Here is a tiny trained network, its code and every weight. The questions are about switching its units off for an input and a class, where a switched-off unit gives its printed mean instead of its output.

import numpy as np


def w(rows, s, z=0):
    codes = np.array(rows[::2]) - 128.0
    scale = np.full(codes.shape[1], s)
    scale[-1] = z or s
    return codes * scale


def f(y):
    return y / 2 * (1 + np.tanh(0.7978845608 * (y + 0.044715 * y**3)))


def log_softmax(a):
    a = a - a.max(-1, keepdims=True)
    return a - np.log(np.exp(a).sum(-1, keepdims=True))


def net(x, mask):
    res = np.array(x, float).reshape(1, 8) / 4 @ E
    y = f(res @ A[0][:, :-1].T + A[0][:, -1])
    res = res + np.where(mask, y, B[0][:, -1]) @ B[0][:, :-1]
    return log_softmax(res[-1] @ U[:, :-1].T + U[:, -1])


A, B = {}, {}
E = w([
[3,132,73],'x0',
[162,21,2],'x1',
[122,193,66],'x2',
[112,180,132],'x3',
[59,142,108],'x4',
[88,186,164],'x5',
[25,156,233],'x6',
[139,89,109],'x7',
],0.0057)
A[0] = w([
[150,161,112,46],'N0',
[135,91,153,112],'N1',
[100,126,106,128],'N2',
[114,126,152,46],'N3',
[167,86,172,83],'N4',
[77,80,190,86],'N5',
[150,157,86,160],'N6',
[128,110,134,103],'N7',
[143,94,138,120],'N8',
[149,158,144,61],'N9',
[133,158,137,202],'N10',
[133,124,132,73],'N11',
[139,99,169,94],'N12',
[86,128,81,114],'N13',
[125,114,176,126],'N14',
[188,7,164,151],'N15',
[102,125,131,44],'N16',
[112,149,158,96],'N17',
[142,149,112,174],'N18',
[97,152,118,176],'N19',
[131,109,234,175],'N20',
[122,92,122,88],'N21',
[164,122,58,129],'N22',
[132,133,188,94],'N23',
[153,162,67,186],'N24',
[135,128,144,3],'N25',
],0.017,0.0042)
B[0] = w([
[123,126,154,123],'N0',
[194,71,103,145],'N1',
[125,158,90,146],'N2',
[179,127,140,129],'N3',
[217,85,154,168],'N4',
[181,113,100,188],'N5',
[88,216,175,158],'N6',
[169,82,89,127],'N7',
[159,37,130,147],'N8',
[117,119,151,134],'N9',
[75,208,127,164],'N10',
[133,85,145,118],'N11',
[198,115,106,148],'N12',
[103,170,92,168],'N13',
[242,181,131,162],'N14',
[132,48,95,254],'N15',
[155,153,113,125],'N16',
[140,185,158,159],'N17',
[34,130,96,144],'N18',
[105,208,156,167],'N19',
[254,228,109,237],'N20',
[177,96,99,138],'N21',
[72,119,185,198],'N22',
[143,194,45,173],'N23',
[26,109,95,182],'N24',
[149,147,101,114],'N25',
],0.0053,0.0086)
U = w([
[145,166,81,254],'0',
[10,41,232,138],'1',
[232,52,53,53],'2',
[229,151,154,59],'3',
],0.012,0.0026)

Each question gives the input, the list of numbers given to net, and the class t.
The units are the neurons (one row each of A and B). Each row of codes is followed by its name. A weight is (code - 128) times the scale printed after its matrix; where a second scale follows, it is the last column's (A, B and U).
mask holds one flag per neuron, in row order. A switched-off neuron (its flag False) gives its mean, the last column of its row in B, instead of its output. The means were averaged over made-up inputs and are rounded, as every weight is.
A unit's drop is (log p(t) with every unit on - log p(t) with that unit switched off) / (log p(t) with every unit on - log p(t) with every unit switched off).
The circuit of an input: a set's keep is (log p(t) with only the set's units on - log p(t) with every unit switched off) / (log p(t) with every unit on - log p(t) with every unit switched off). Starting from the 12 units with the biggest drops (on a tie, the unit counted first), units are removed one at a time, each time the one whose removal leaves the highest keep (on an exact tie, the one counted first), for as long as the keep stays at least 0.8.
units of the circuit, in order: the units of the circuit, biggest drop first
most important unit: the unit with the biggest drop
top k neurons: the k neurons with the biggest drops, biggest first
drop of u: that unit's drop, to one decimal
input [8,-1,-5,-4,8,-1,4,6], class 0: most important unit => N5
input [8,3,4,-7,-2,-5,-6,-3], class 1: units of the circuit, in order => [N22, N20, N24]
input [-6,-3,-7,-3,5,0,4,6], class 2: units of the circuit, in order => [N15, N5]
input [7,4,6,-6,2,-6,3,3], class 1: units of the circuit, in order => [N20, N22]
input [2,2,4,-6,-7,-7,-4,-3], class 1: top 3 neurons => [N22, N20, N24]
input [8,1,2,-7,-6,-5,4,-8], class 1: top 3 neurons => [N20, N23, N14]
input [0,5,-3,3,6,-6,-7,-7], class 1: top 3 neurons => [N22, N20, N24]
input [0,-6,7,7,1,-6,-2,7], class 1: drop of N20 => 0.4
input [6,-8,-6,-1,3,2,5,2], class 3: drop of N20 => 0.1
input [1,6,8,-2,-5,-3,4,-1], class 1: drop of N20 => 0.2
input [-1,4,6,-4,-3,-3,-7,-2], class 1: drop of N22 => 0.3
